One or more rows, then a matrix. The matrix takes each point to its nearest point in the smallest flat space through zero that holds the rows.
-0.317,-1.068,0.692,-6.781,0.139,0.436,1.375,-0.412,0.429
-0.570,-1.872,0.510,-2.362,0.372,-0.058,3.584,-1.374,1.902
Nearest-point matrix:
0.013,0.042,-0.009,0.017,-0.009,0.004,-0.084,0.033,-0.047
0.042,0.137,-0.029,0.059,-0.029,0.014,-0.276,0.108,-0.152
-0.009,-0.029,0.011,-0.083,0.005,0.003,0.050,-0.018,0.024
0.017,0.059,-0.083,0.980,0.000,-0.076,-0.002,-0.018,0.049
-0.009,-0.029,0.005,0.000,0.006,-0.004,0.059,-0.024,0.034
0.004,0.014,0.003,-0.076,-0.004,0.009,-0.038,0.017,-0.026
-0.084,-0.276,0.050,-0.002,0.059,-0.038,0.570,-0.226,0.322
0.033,0.108,-0.018,-0.018,-0.024,0.017,-0.226,0.090,-0.128
-0.047,-0.152,0.024,0.049,0.034,-0.026,0.322,-0.128,0.184

-4.105,-0.755,-0.144,1.997,-2.301,-1.308,-7.188,-2.540,-2.482
Nearest-point matrix:
0.182,0.033,0.006,-0.088,0.102,0.058,0.318,0.112,0.110
0.033,0.006,0.001,-0.016,0.019,0.011,0.059,0.021,0.020
0.006,0.001,0.000,-0.003,0.004,0.002,0.011,0.004,0.004
-0.088,-0.016,-0.003,0.043,-0.050,-0.028,-0.155,-0.055,-0.053
0.102,0.019,0.004,-0.050,0.057,0.032,0.178,0.063,0.062
0.058,0.011,0.002,-0.028,0.032,0.018,0.101,0.036,0.035
0.318,0.059,0.011,-0.155,0.178,0.101,0.557,0.197,0.192
0.112,0.021,0.004,-0.055,0.063,0.036,0.197,0.070,0.068
0.110,0.020,0.004,-0.053,0.062,0.035,0.192,0.068,0.066

-7.797,-1.602,-0.204,0.330,5.996,2.792,-7.265,-0.438,3.711
-3.606,-5.121,1.294,0.523,7.654,2.561,-3.878,1.898,2.780
Nearest-point matrix:
0.457,-0.133,0.084,0.000,-0.098,-0.098,0.399,0.135,-0.163
-0.133,0.404,-0.140,-0.031,-0.379,-0.077,-0.073,-0.215,-0.041
0.084,-0.140,0.052,0.010,0.111,0.016,0.060,0.080,-0.002
0.000,-0.031,0.010,0.003,0.034,0.009,-0.004,0.015,0.008
-0.098,-0.379,0.111,0.034,0.475,0.139,-0.134,0.166,0.134
-0.098,-0.077,0.016,0.009,0.139,0.052,-0.098,0.022,0.060
0.399,-0.073,0.060,-0.004,-0.134,-0.098,0.354,0.097,-0.152
0.135,-0.215,0.080,0.015,0.166,0.022,0.097,0.124,-0.005
-0.163,-0.041,-0.002,0.008,0.134,0.060,-0.152,-0.005,0.079

-1.256,2.107,-5.769,-0.745,-0.527,-2.545,-4.123,0.578,0.010
-1.759,3.107,-6.741,1.184,-1.987,-5.146,-3.596,1.352,3.095
Nearest-point matrix:
0.028,-0.048,0.111,-0.009,0.026,0.074,0.066,-0.019,-0.035
-0.048,0.084,-0.186,0.029,-0.052,-0.138,-0.101,0.036,0.080
0.111,-0.186,0.522,0.082,0.038,0.214,0.382,-0.047,0.021
-0.009,0.029,0.082,0.198,-0.118,-0.162,0.170,0.054,0.282
0.026,-0.052,0.038,-0.118,0.085,0.146,-0.046,-0.044,-0.184
0.074,-0.138,0.214,-0.162,0.146,0.295,0.040,-0.084,-0.285
0.066,-0.101,0.382,0.170,-0.046,0.040,0.345,0.002,0.181
-0.019,0.036,-0.047,0.054,-0.044,-0.084,0.002,0.024,0.090
-0.035,0.080,0.021,0.282,-0.184,-0.285,0.181,0.090,0.418

-2.987,1.152,1.468,3.843,1.262,-0.526,3.123,-2.784,-1.970
-2.449,4.183,7.287,4.234,0.421,-1.495,6.662,-2.054,-0.629
Nearest-point matrix:
0.224,0.009,0.070,-0.256,-0.113,0.008,-0.113,0.216,0.177
0.009,0.155,0.293,0.041,-0.034,-0.050,0.191,0.020,0.054
0.070,0.293,0.566,0.017,-0.090,-0.093,0.332,0.088,0.143
-0.256,0.041,0.017,0.310,0.119,-0.026,0.194,-0.243,-0.187
-0.113,-0.034,-0.090,0.119,0.062,0.006,0.020,-0.111,-0.098
0.008,-0.050,-0.093,-0.026,0.006,0.017,-0.068,0.004,-0.009
-0.113,0.191,0.332,0.194,0.020,-0.068,0.304,-0.095,-0.030
0.216,0.020,0.088,-0.243,-0.111,0.004,-0.095,0.208,0.174
0.177,0.054,0.143,-0.187,-0.098,-0.009,-0.030,0.174,0.154

1.331,-1.829,-0.051,3.204,-6.316,1.505,-3.445,3.515,-2.647
2.920,-0.709,-0.354,4.256,-6.395,2.121,-0.111,3.277,-0.302
Nearest-point matrix:
0.181,0.048,-0.029,0.187,-0.189,0.099,0.201,0.080,0.135
0.048,0.073,-0.012,-0.001,0.086,0.005,0.189,-0.060,0.136
-0.029,-0.012,0.005,-0.026,0.020,-0.014,-0.042,-0.007,-0.029
0.187,-0.001,-0.026,0.235,-0.309,0.120,0.093,0.150,0.055
-0.189,0.086,0.020,-0.309,0.505,-0.152,0.097,-0.266,0.086
0.099,0.005,-0.014,0.120,-0.152,0.062,0.061,0.072,0.038
0.201,0.189,-0.042,0.093,0.097,0.061,0.528,-0.094,0.375
0.080,-0.060,-0.007,0.150,-0.266,0.072,-0.094,0.144,-0.075
0.135,0.136,-0.029,0.055,0.086,0.038,0.375,-0.075,0.267

-2.260,1.929,-1.401,-2.261,6.849,2.623,4.679,-0.247,2.046
Nearest-point matrix:
0.053,-0.045,0.033,0.053,-0.162,-0.062,-0.110,0.006,-0.048
-0.045,0.039,-0.028,-0.046,0.138,0.053,0.094,-0.005,0.041
0.033,-0.028,0.020,0.033,-0.100,-0.038,-0.068,0.004,-0.030
0.053,-0.046,0.033,0.053,-0.162,-0.062,-0.110,0.006,-0.048
-0.162,0.138,-0.100,-0.162,0.489,0.187,0.334,-0.018,0.146
-0.062,0.053,-0.038,-0.062,0.187,0.072,0.128,-0.007,0.056
-0.110,0.094,-0.068,-0.110,0.334,0.128,0.228,-0.012,0.100
0.006,-0.005,0.004,0.006,-0.018,-0.007,-0.012,0.001,-0.005
-0.048,0.041,-0.030,-0.048,0.146,0.056,0.100,-0.005,0.044

4.404,3.943,-2.042,5.326,2.166,-1.103,6.752,-3.055,-4.067
Nearest-point matrix:
0.134,0.120,-0.062,0.162,0.066,-0.034,0.205,-0.093,-0.124
0.120,0.107,-0.056,0.145,0.059,-0.030,0.184,-0.083,-0.111
-0.062,-0.056,0.029,-0.075,-0.031,0.016,-0.095,0.043,0.057
0.162,0.145,-0.075,0.196,0.080,-0.041,0.248,-0.112,-0.150
0.066,0.059,-0.031,0.080,0.032,-0.016,0.101,-0.046,-0.061
-0.034,-0.030,0.016,-0.041,-0.016,0.008,-0.051,0.023,0.031
0.205,0.184,-0.095,0.248,0.101,-0.051,0.315,-0.142,-0.190
-0.093,-0.083,0.043,-0.112,-0.046,0.023,-0.142,0.064,0.086
-0.124,-0.111,0.057,-0.150,-0.061,0.031,-0.190,0.086,0.114

-0.462,4.158,-1.534,-3.236,0.784,-0.532,0.341,-4.573,0.676
5.310,-7.801,6.361,4.687,-1.252,1.848,-1.766,-1.024,-2.775
Nearest-point matrix:
0.231,-0.183,0.233,0.077,-0.024,0.064,-0.068,-0.253,-0.101
-0.183,0.423,-0.263,-0.287,0.073,-0.080,0.069,-0.171,0.115
0.233,-0.263,0.257,0.141,-0.040,0.073,-0.073,-0.151,-0.112
0.077,-0.287,0.141,0.209,-0.052,0.045,-0.035,0.218,-0.062
-0.024,0.073,-0.040,-0.052,0.013,-0.012,0.010,-0.046,0.017
0.064,-0.080,0.073,0.045,-0.012,0.021,-0.020,-0.030,-0.032
-0.068,0.069,-0.073,-0.035,0.010,-0.020,0.021,0.055,0.032
-0.253,-0.171,-0.151,0.218,-0.046,-0.030,0.055,0.776,0.065
-0.101,0.115,-0.112,-0.062,0.017,-0.032,0.032,0.065,0.049

5.898,-4.686,-6.185,-6.355,5.090,0.523,6.114,-1.000,1.474
Nearest-point matrix:
0.172,-0.137,-0.180,-0.185,0.149,0.015,0.178,-0.029,0.043
-0.137,0.109,0.143,0.147,-0.118,-0.012,-0.142,0.023,-0.034
-0.180,0.143,0.189,0.194,-0.156,-0.016,-0.187,0.031,-0.045
-0.185,0.147,0.194,0.200,-0.160,-0.016,-0.192,0.031,-0.046
0.149,-0.118,-0.156,-0.160,0.128,0.013,0.154,-0.025,0.037
0.015,-0.012,-0.016,-0.016,0.013,0.001,0.016,-0.003,0.004
0.178,-0.142,-0.187,-0.192,0.154,0.016,0.185,-0.030,0.045
-0.029,0.023,0.031,0.031,-0.025,-0.003,-0.030,0.005,-0.007
0.043,-0.034,-0.045,-0.046,0.037,0.004,0.045,-0.007,0.011

-2.175,4.792,4.672,8.037,-4.825,8.221,0.821,-0.448,5.350
Nearest-point matrix:
0.020,-0.044,-0.043,-0.075,0.045,-0.076,-0.008,0.004,-0.050
-0.044,0.098,0.095,0.164,-0.099,0.168,0.017,-0.009,0.109
-0.043,0.095,0.093,0.160,-0.096,0.164,0.016,-0.009,0.107
-0.075,0.164,0.160,0.275,-0.165,0.282,0.028,-0.015,0.183
0.045,-0.099,-0.096,-0.165,0.099,-0.169,-0.017,0.009,-0.110
-0.076,0.168,0.164,0.282,-0.169,0.288,0.029,-0.016,0.188
-0.008,0.017,0.016,0.028,-0.017,0.029,0.003,-0.002,0.019
0.004,-0.009,-0.009,-0.015,0.009,-0.016,-0.002,0.001,-0.010
-0.050,0.109,0.107,0.183,-0.110,0.188,0.019,-0.010,0.122
